Here is a tiny trained network, its code and every weight. The questions are about switching its units off for an input and a class, where a switched-off unit gives its printed mean instead of its output.

import numpy as np


def w(rows, s, z=0):
    codes = np.array(rows[::2]) - 128.0
    scale = np.full(codes.shape[1], s)
    scale[-1] = z or s
    return codes * scale


def f(y):
    return np.maximum(y, 0)


def log_softmax(a):
    a = a - a.max(-1, keepdims=True)
    return a - np.log(np.exp(a).sum(-1, keepdims=True))


def net(x, mask):
    res = np.array(x, float).reshape(1, 5) / 4 @ E
    y = f(res @ A[0][:, :-1].T + A[0][:, -1])
    res = res + np.where(mask, y, B[0][:, -1]) @ B[0][:, :-1]
    return log_softmax(res[-1] @ U[:, :-1].T + U[:, -1])


A, B = {}, {}
E = w([
[142,120,100,3,135,88,153,135,121,124,125,78],'x0',
[130,133,68,126,70,144,4,133,138,141,121,175],'x1',
[69,133,59,102,80,128,127,120,139,231,133,98],'x2',
[47,133,197,124,122,178,108,128,126,146,129,138],'x3',
[83,139,147,167,56,174,110,127,134,172,129,158],'x4',
],0.0047)
A[0] = w([
[75,131,143,106,61,136,202,130,129,188,131,113,143],'N1',
[70,131,208,184,151,159,105,133,131,130,127,141,127],'N2',
[158,121,180,46,163,119,176,131,129,69,128,118,136],'N3',
[95,127,169,154,141,143,116,128,129,130,129,133,133],'N4',
[149,117,162,77,149,121,160,125,132,89,128,121,136],'N5',
[142,124,106,61,183,113,143,129,129,110,128,108,145],'N6',
[97,128,66,93,110,112,162,130,125,194,129,99,184],'N7',
[98,115,201,183,139,147,118,137,129,117,127,135,131],'N8',
[132,118,56,117,175,113,105,137,128,151,128,104,73],'N9',
[143,133,175,213,147,138,134,126,128,96,133,139,249],'N10',
[122,125,123,142,97,135,81,124,126,137,127,139,145],'N11',
[110,121,138,121,106,131,159,133,129,148,128,123,150],'N12',
[110,120,145,124,113,130,155,122,132,145,133,124,189],'N13',
[148,130,105,49,193,106,147,125,124,106,128,101,149],'N14',
[114,146,142,126,113,132,147,130,133,140,131,129,191],'N15',
[162,131,127,121,139,116,154,127,128,102,127,122,230],'N16',
[116,126,115,149,68,140,40,125,131,144,127,150,147],'N17',
[127,127,98,122,105,125,86,122,118,144,127,127,197],'N18',
[224,124,107,207,157,109,153,121,125,70,126,140,136],'N19',
[127,135,91,120,102,126,81,129,133,145,130,128,205],'N20',
[113,126,110,150,45,141,5,123,131,147,129,157,149],'N21',
[125,128,126,134,111,131,105,125,127,132,128,133,144],'N22',
],0.012,0.0015)
B[0] = w([
[106,109,154,114,91,230,217,96,117,151,115,89,196],'N1',
[115,137,173,152,114,128,67,45,108,123,129,201,197],'N2',
[157,146,205,50,119,113,126,167,80,84,123,97,216],'N3',
[126,132,152,138,118,129,96,88,119,127,125,165,163],'N4',
[144,139,181,80,123,115,126,159,99,102,120,109,186],'N5',
[141,137,131,51,150,51,93,118,124,127,137,124,198],'N6',
[105,109,71,108,120,162,174,53,172,183,134,92,213],'N7',
[116,132,162,174,125,120,86,60,117,121,129,189,184],'N8',
[117,127,77,126,153,78,89,87,152,146,133,155,171],'N9',
[116,122,155,251,158,110,148,117,129,124,126,187,202],'N10',
[137,132,113,125,109,159,98,163,125,111,128,134,177],'N11',
[120,126,144,121,110,163,161,116,123,133,127,115,153],'N12',
[127,134,148,122,106,163,153,115,118,124,121,117,155],'N13',
[140,140,133,35,161,36,86,117,123,126,141,123,213],'N14',
[129,115,145,127,112,159,140,115,123,119,123,124,151],'N15',
[134,123,152,122,161,89,132,178,134,117,136,107,176],'N16',
[146,139,95,124,90,188,71,197,125,102,124,136,221],'N17',
[123,132,74,132,121,152,98,143,143,137,130,131,181],'N18',
[130,114,119,229,166,95,220,219,150,125,130,105,204],'N19',
[123,130,66,132,117,157,90,146,148,141,130,131,190],'N20',
[152,140,78,124,77,211,50,224,125,97,119,136,253],'N21',
[130,130,120,127,120,144,113,147,125,122,128,132,153],'N22',
],0.02,0.0069)
U = w([
[84,139,210,196,122,134,97,21,87,111,116,216,151],'0',
[151,88,140,224,186,85,247,192,154,107,133,121,142],'1',
[74,66,123,103,83,196,253,65,145,219,113,56,180],'2',
[181,177,201,23,162,51,118,149,65,69,134,73,141],'3',
[109,109,50,102,180,54,97,58,191,209,157,122,2],'4',
[164,154,45,126,57,209,48,237,140,95,110,134,134],'5',
],0.0045,0.00076)

Each question gives the input, the list of numbers given to net, and the class t.
The units are the neurons (one row each of A and B). Each row of codes is followed by its name. A weight is (code - 128) times the scale printed after its matrix; where a second scale follows, it is the last column's (A, B and U).
mask holds one flag per neuron, in row order. A switched-off neuron (its flag False) gives its mean, the last column of its row in B, instead of its output. The means were averaged over made-up inputs and are rounded, as every weight is.
A unit's drop is (log p(t) with every unit on - log p(t) with that unit switched off) / (log p(t) with every unit on - log p(t) with every unit switched off).
The circuit of an input: a set's keep is (log p(t) with only the set's units on - log p(t) with every unit switched off) / (log p(t) with every unit on - log p(t) with every unit switched off). Starting from the 12 units with the biggest drops (on a tie, the unit counted first), units are removed one at a time, each time the one whose removal leaves the highest keep (on an exact tie, the one counted first), for as long as the keep stays at least 0.8.
units of the circuit, in order: the units of the circuit, biggest drop first
k most important neurons: the k neurons with the biggest drops, biggest first
drop when u is switched off: that unit's drop, to one decimal
input [6,-2,8,-1,-4], class 4: most important neuron -> [N7]
input [8,-4,5,-4,0], class 3: 2 most important neurons -> [N14, N3]
input [-8,-7,-8,-6,8], class 0: 3 most important neurons -> [N2, N8, N4]
input [8,3,8,1,1], class 2: 2 most important neurons -> [N7, N1]
input [-4,3,-4,3,2], class 0: 2 most important neurons -> [N2, N8]
input [-5,-5,-7,-8,-8], class 1: 2 most important neurons -> [N19, N10]
input [2,-1,5,-4,-4], class 4: 2 most important neurons -> [N7, N9]
input [-7,-4,7,3,-2], class 0: units of the circuit, in order -> [N2, N8]
input [2,-1,5,1,8], class 2: 2 most important neurons -> [N1, N7]
input [2,-8,-8,3,2], class 3: 2 most important neurons -> [N3, N5]
input [-5,-6,3,2,-8], class 3: drop when N12 is switched off -> 0.0
input [2,-8,4,2,1], class 2: drop when N1 is switched off -> 0.2
input [-5,3,-6,-6,-7], class 1: drop when N19 is switched off -> 0.1
input [-6,-8,6,-1,1], class 2: units of the circuit, in order -> [N1]
